nop: [164 124  64 112 135 128 126]
nup: [149 106  78  93 163 125 127]
gelo: [164 161  82 140 165 122 127]
Gel: [166 142  64 119 110 119 126]
miri: [164 124  64 112  78 152 127]
keled: [ 93  99 178 125 163 125 129]
res: [ 93  99 178 162 163 125 127]
miss res: [127 162  99 178 125  93]  [163]
miss gelo: [ 82 140 165 122 127 161]  [164]
miss res: [ 93 125  99 178 127 163]  [162]

miri: [188 155 154 152  99 146]
Farud: [165 142 119 149  75  97]
Kefi: [165 125 116 162 131 120]
Gel: [142 127 127 139  82  83]
res: [ 66 112 136 165 158  96]
nup: [143  94 124 127 126 106]
Puvaz: [113 111 174 138 152  90]
Goka: [105 111 111 174 138 152]
keled: [151  85 158  88 115 114]
miss res: [136  66 158  96 112]  [165]
rev: [152 138 174 111 111]  Goka
miss nup: [124  94 106 143 126]  [127]
rev: [115  88 158  85]  keled
rev: [120 131 162 116]  Kefi

keled: [143 175 100 151 111 124 151 130 131 125 116 125 138 125 126 145 134 101
  95 119 110 131 151 139 141 158 124 137 115 110 136 119 150  76 104 126
  96 126 138 180 106 122 102 145 123 114 114 140 112]
Farud: [141 160  99 159 121 133 153 122 121 132 140 137 135 133 119 153 142  96
  85 117 127 118 156 137 140 138 135 153  96 116 153 113 133  83  98 115
 107 131 116 174 118 130 117 143 106 112 100 120 112]
Kefi: [ 96 111 133 132 146 139 159 122 118 125 171 137 117 148 123 163 128 155
 117 124 155 130 106 154 138  95 117 149  94 154 133 117 110 138 154 121
 158 129 115 146 160 148 166 117  98 135 126  94 130]
gelo: [137 153 135 149 108 143 139 139 118 128 146 148 125 128 143 131 151 110
  77 117 149 142 153 145 143 126 137 128 109 144 165 148  91 123 127 104
 129 116  96 104 100 132 170 123 127 120 152  95 123]
miri: [121 143 130 111 100 118 137 162 143 108 104 114 137 130 142 131 109 146
 129 121 101 146 103 150 135 158  98 103 153 141  99 137 160 127 165 135
 136 111 186 153 114 121 125 125 145 123 161 138 119]
nid: [137 153 135 149 108 143 139 139 118 128 146 148 125 128 143 131 151 110
  77 117 149 142 126 145 143 126 137 128 109 144 165 148  91 123 127 104
 129 116  96 104 100 132  77 120 134 112 120 129 150]
rev: [126 143 145 126 142 149]  nid
miss nid: [116 104 153 129 148 120 112  91 126 128 137 123 110 149 109 143 120 118
 125 149 128 126 139 165 146 131 148 143 144  77 139 135 128 132  77 137
 104 108 134  96 142 117 150 129 145 143 151 100]  [127]
asked: [137 153 135 149 108 143 139 139 118 128 146 148 125 128 143 131 151 110
  77 117 149 142 153 145 143 126 137 128 109 144 165 148  91 123 127 104
 129 116  96 104 100 132 170 123 127 120 152  95 123]  gelo
miss nid: [143 134 129 143 110 127 108 142 120 137 104 148 120 137 149 104 123  96
 126 112 131 148 153 150 143 125 117 165 118 128 129 149 144  77 126 100
  91 139 116 128 132 128 145  77 109 139 146 151]  [135]
miss keled: [125 123 119 119 114 100 150 130  95 112 175 138 138 143 102 131 141 126
 122  96 137 151 106 139 110 115 110 180 140 145 125 145 124 124 111 134
 116 151 151 126 125 126 136 131 101  76 114 158]  [104]

nup: [176 154 106 151 163]
nop: [ 85 162 176 175 137]
Gel: [152 151 154 163 106]
Puvaz: [126 155 125 148  80]
gelo: [162 178 129 179 142]
Goka: [ 56 110 132 148 149]
Kefi: [ 85 171 128  78  61]
miss Puvaz: [ 80 155 125 148]  [126]
miss Goka: [149 132  56 110]  [148]
rev: [175 176 162]  nop
rev: [137 175 176]  nop
rev: [176 162]  nop
rev: [106 163 154 151]  Gel
rev: [176 162  85]  nop

nup: [131  81  93 127 150 154 109 145 154 161 113 162 148 171 140 166 137  71
  92]
Gel: [107 143 133 160 144 143 104 148  90  89 107 130 148 112 149 101 155 140
 127]
nid: [116 106  98 134 139 143 129 133 103 101 121 152 135 100 142 103 133 110
  97]
Kefi: [ 88  98 104 142 152 117 144 116 131 127 118 113 134  99 114 134 138 126
 107]
res: [138  89 106  97 131 110 175 119 174 172 161 124 114 117  94 155 106 111
 120]
rev: [110 133 103 142 100 135 152 121 101 103 133 129]  nid
miss res: [110  94 117 155 106 138 124 106 174  89 119 131 161  97 175 111 172 114]  [120]
rev: [113 118 127 131 116 144 117 152 142]  Kefi
miss Kefi: [152 104 142 126 118 134 114  98  88 131 138 116 113 107  99 144 127 134]  [117]

Gel: [ 99 157 162 156 161]
Goka: [164 164 133 147 163]
Kefi: [168 144 141  96 147]
nid: [144  81 125  87  67]
nop: [155 176 137 156 182]
miss nop: [155 176 156 137]  [182]
rev: [176 155]  nop
rev: [147 133 164]  Goka
miss Gel: [156 157 161  99]  [162]

res: [125 121 121 101 129 116 123 103 131 102 100]
miri: [120 135 161 117 126 156 120 145 138 106 130]
nid: [120 135 102 133 133 146 109 122 145  84  96]
Gel: [125 131 122 118 120 112 142 111 127 114 107]
Farud: [138 120 161 126 117  97 119 108 123 149 112]
Kefi: [137 103 146 131 138 147 131 136 128 137 141]
Puvaz: [128 153 121 172 109 142 128 155 132 143 120]
nop: [122 116 126 111 134 133 112 125 139 106 114]
gelo: [112 123 102 114 124 145 121 128 147  82  91]
keled: [125 131 122 118 120 112 142 111 127 114  95]
Goka: [146 138 145 147 131 103 130 126 111 161 123]
nup: [138 115 166 121 127 123 128 119 126 161 192]
rev: [146 103 137]  Kefi
rev: [117 126 161]  Farud
miss gelo: [121 128 123 102  82 112 145  91 114 147]  [124]
rev: [139 125 112]  nop
miss Kefi: [131 147 103 138 137 128 146 137 131 141]  [136]
asked: [125 131 122 118 120 112 142 111 127 114  95]  keled
rev: [103 131 147 145 138 146]  Goka

Goka: [149 132 128 151 140 129  55 112 141]
Gel: [162 140 132 151 128 129  55 111 118]
res: [162 140 132 112 128 129  55 111 118]
rev: [151 132]  Gel
rev: [129 128 112 132 140]  res
miss res: [111 140 112 162 118 132 129  55]  [128]
rev: [129 128 151]  Gel
asked: [162 140 132 112 128 129  55 111 118]  res
miss res: [112 140 129 118 162 128  55 132]  [111]

nop: [129 133 105 126 165 129]
nup: [122 133 149 102  82 121]
res: [138 192 108 135  84 122]
Kefi: [ 83 121 132 166 156  90]
keled: [131 149 156 118 171 157]
rev: [121  82]  nup
miss nup: [122  82 102 149 133]  [121]
miss keled: [156 149 131 118 171]  [157]

miri: [154 120 124 131 119 153 126 144 148 146 110 102 119 143 152 143 133 140
 113 126 130 120 148 125 136 115 144 111 115 135 134 163 131 159 103 135
 145 129 123 125 137 147 124 162 100 159  94 170 112 109]
res: [127 113 128 140 103 108 154  88 124 107 127 113 129 151 103 150 172 101
 107 139 104 120 113 101 136 141 130 147 136 135 134 105 131 164  69 135
 148 129 136 125 137 155 157 104 123 130 111 126 130 102]
Farud: [132 128 129 123 145 126 133 128 139 150 129 130 129 114 139 107 101 166
 156 116 148 130 133 160 119 119 130 117 129 128 116 162 131  80 183 122
 113 128 121 125 129  94 108 142 123 130 141 126 130 166]
nop: [ 98 145 127 131 121  99 126 126 113 107 146 160 129 108 103 138 131 112
 127 139 111 139 113 101 113 141  94 151 133 122 126  94 124 130 119 135
 117 128 138 125 126 128 132  99 170  97 172  86 145 133]
Gel: [116 128 124 131 114 147 126 128 124 107 127 113 128 140 103 143 156  88
 107 149 111 120 113 100 136 141 130 145 133 138 134 105 131 170  78 144
 150 134 136 125 137 158 142 104 123 130 111 126 130  99]
Kefi: [116 128 123 131 109 142 126 128 124 103 127 112 124 140 103 143 164  95
 127 113 111 113 139 101 141 139 130 145 133 135 134 109 131 169  79 135
 157 133 141 125 137 161 151 104 123 130 111 126 130  96]
rev: [133 157]  Kefi
rev: [ 88 156 143 103 140 128 113 127]  Gel
rev: [109 134 135 133]  Kefi
rev: [141 113 101 113 139 111 139 127]  nop
asked: [116 128 123 131 109 142 126 128 124 103 127 112 124 140 103 143 164  95
 127 113 111 113 139 101 141 139 130 145 133 135 134 109 131 169  79 135
 157 133 141 125 137 161 151 104 123 130 111 126 130  96]  Kefi
rev: [141 130 123 142 108  94]  Farud

nid: [164 169  93 111 134 112 128  88 123]
nop: [110 149 130 111 134 199 149 141 140]
Goka: [164 169  93 111 134 114 128  88 113]
res: [112 106 142 148 109 199 149 132 120]
nup: [134 165 149 141 130 134 199 111 134]
rev: [132 149 199]  res
miss Goka: [169 134 111 114 164  93 113 128]  [88]
miss nop: [140 134 111 110 130 149 199 149]  [141]
miss nop: [149 130 141 134 110 140 199 149]  [111]
rev: [141 149 199 134 111 130]  nop
rev: [132 149]  res
miss Goka: [169 164 114 111 128  88 134  93]  [113]

keled: [130 164 137 160 173 127 175 148 127 163 132 116 124]
res: [154 156 138 152 140 140 122 184 131 175 152 165 159]
nop: [184  76 137 104 121 136 102 158 103 103 116  79 143]
Goka: [153 123 142 160 109 143 145 120 154 101  96 173  93]
nup: [106 133 132 167 133  64 135 146 148 126 157 151 138]
Farud: [ 99 114 139 118 135 110 160 150 171 165  71  97 117]
gelo: [181  98 140 172 157 178 166 169 168 146 174 125 162]
miri: [130  87 141  65 134 134 140 177  92 101 148 148 122]
Kefi: [121 141 141 129 140  80 118 121 143 126 150 126 114]
rev: [135 118]  Farud
rev: [ 71 165 171 150 160 110 135 118 139 114]  Farud

nup: [129 135 132  95 107]
Kefi: [127  91 124 149 121]
Goka: [129 140 130  95 114]
nid: [127 135 128 106 186]
gelo: [144 145 129 101  92]
nop: [117 110 133  95 114]
miri: [121 120 121 101 114]
Gel: [136 115 125 139 128]
res: [127 106 138 122  92]
keled: [127 125 125  95 136]
Farud: [125 125 125 101 157]
Puvaz: [125  96 130 139 114]
rev: [125 127]  keled
miss Goka: [130 140  95 129]  [114]

Puvaz: [113 147 139 111 124 141 164 101  74 103 102 116 115 154 126 118 139 132]
Goka: [ 81  98  59 203  99 169 178  76  74 103  81  97  59 203 123 141 133 137]
keled: [102 128 106 104  98 169 178  76  74 103  81  97 101 203  99 116 151 146]
rev: [ 99 203 101  97  81]  keled
asked: [ 81  98  59 203  99 169 178  76  74 103  81  97  59 203 123 141 133 137]  Goka
miss keled: [ 97 151 169  74 106 178 102 101  76 203  81 146 128 104 116  99  98]  [103]
miss keled: [ 74 103 203 146 101 106 169  99  98 151 104 178  97 128 116  76  81]  [102]
rev: [151 116  99 203 101  97  81 103  74  76 178 169]  keled

Farud: [103 140 147 137 100 179 174 160  80  90 137 159  81 173]
nop: [103 162 168 138  85 158 162 153  81  88 134 164  88 165]
keled: [114 136 151 131 112 144 147 137 124 129 125 141 127 161]
nup: [124 150 150 138 162  85 153  81 158 108 148 154 112 128]
res: [119 114 124 121 136 133 123 123 131 134 116 122 135 132]
nid: [122 109 129 109 137 122 112 109 145 143 119 125 148 122]
Gel: [123 122 134 116 124 125 123 118 131 129 128 133 132 126]
gelo: [118 157 153 153  98 160 171 167  84  95 139 154  87 164]
Kefi: [119 164 151 124  93 132 139 130  93  84 150 161  90 125]
miri: [119 164 151 124  93 132 139 130  93 105 186 181 119  97]
rev: [186 105  93 130 139]  miri
rev: [ 81 153 162 158  85 138]  nop
rev: [132 133 128 129 131 118 123 125 124 116]  Gel
miss res: [119 124 133 114 136 122 116 131 134 123 135 123 121]  [132]

miri: [144 112  91 107 110 154 143  81 146 102]
Farud: [150  95 107 120 112 151 149  86 144 101]
nop: [156  98  91 105 100 154 155  71 153 101]
res: [164  91  97 109  99 155 158  71 149 105]
gelo: [160  91 124 131 102 142 148  97 146 110]
Gel: [159  88 104 114 105 150 156  77 143 109]
nup: [141 105 117 120 124 134 144 112 138 114]
nid: [141 111 117 120 124 134 144 112 124 123]
keled: [123 134 130 136 135 121 114 134 123 135]
Puvaz: [142 109 106 119 121 151 143  87 139 108]
Kefi: [141 114 107 117 116 151 139  92 138 109]
Goka: [148 101  97 113 112 153 150  82 144 102]
miss nid: [124 134 120 124 111 144 117 123 141]  [112]
miss gelo: [146 124 102 142 148 131 110 160  91]  [97]

Goka: [179 101 154 121 173]
Gel: [ 96 149  82 172 171]
miri: [101 154 179 121 173]
rev: [173 121 154 101]  Goka
miss Gel: [171  82 149  96]  [172]
rev: [179 154 101]  miri

nup: [148 166 131 115 128 104 138 129 123 124 101  57 117 146]
keled: [126 136 116 112 115 118 123 117 120 127 121 113 144 109]
Goka: [ 92  80 128 132 132 135 119 116 124 138 135 155 149  99]
Kefi: [148 114 175 162 138 137 129 120 129 161 149 118 136 117]
nop: [138 144 118 130 120 124 131 135 131 109 119 126 108 132]
miss nup: [131 123 166 117 146 138 124 128 129 104 148 101  57]  [115]
miss nop: [144 108 132 126 124 131 131 120 138 119 130 135 118]  [109]
rev: [108 126]  nop
rev: [132 132 128]  Goka

nop: [151 151  75 116 103 153 155  74]
gelo: [155  90 108 116 108 146 151  82]
nup: [154  75 151 113 104 151 151  76]
Gel: [154  92 102 115 106  83 151  84]
rev: [ 76 151 151]  nup
miss Gel: [115 106  92  83 102 151 154]  [84]
rev: [104 113 151]  nup
miss Gel: [151 115 154 102 106  92  84]  [83]
asked: [151 151  75 116 103 153 155  74]  nop
rev: [151 151 104 113 151  75 154]  nup
miss Gel: [ 84 102  83 106 115  92 154]  [151]

Goka: [127 172 110 148 120 133 126 153 157 135 122 149 120 139 154 138 118 154
 115 105 124 124 127 125 141 117  92 136 107 117 147 147 152 186]
Puvaz: [123 166 140 147 158 160 108 130 133 114 120 152 158 111 124 135 146 144
 113 107 138 118 130 125 108 103 149 155 118 117 110 112 157 186]
nid: [136 173 113 132 119 118 103 113 157 119 127 151 119 114 136 132 131 138
 126 115 123 109  98 125 145 102 148 160 119 132 128 126 145 186]
res: [136 173 113 152 119 118 103 113 157 119 127 154 119 114 136 128 131 138
 124 115 123 109  98 125 145 102 148 160 119 132 128 126 145 186]
nop: [155 174 124 152  96 114 132 131 136 111 129 154  96 121 158 128 147 115
 124 108 116 151 126 125 148 124  89 167 121  94 125 124 133 186]
keled: [164 169 151 146 120 149 138 120 122 117 134 156 120 151 148 123 134 115
 134  93 130 140 134 125 123 128 151 146 111 120 122 129 133 186]
gelo: [146 169 109 117 163 130 126 135 156 145 140 133 163 127 159 133 134 117
 107 110 113 137 119 125 126  91 113 167 121 124 125  94 133 186]
miri: [152 167 113 133 120 144 106 144 142  99 136 128 120 144 101 136 143 127
 127 109 105 102 142 125 114 116 136 164 110 143 122 118 156 186]
Gel: [136 173 113 132 119 118 103 113 157 119 127 151 119 114 136 132 131 138
 126 115 123 125 133 125 145 102 148 160 119  82 127 126 145 186]
miss Puvaz: [133 110 118 108 157 146 138 152 158 112 103 144 124 118 107 186 130 108
 130 125 113 135 160 123 158 147 114 140 117 120 111 155 149]  [166]
miss nop: [125 124 129 116 124 125 111 126 121  96 132 128 131 155 152 133 167 154
 108 124 121 124 174 115 158 114 147 136  94 186 148  96 151]  [89]
asked: [136 173 113 152 119 118 103 113 157 119 127 154 119 114 136 128 131 138
 124 115 123 109  98 125 145 102 148 160 119 132 128 126 145 186]  res
rev: [133 124 125  94 121 167]  nop

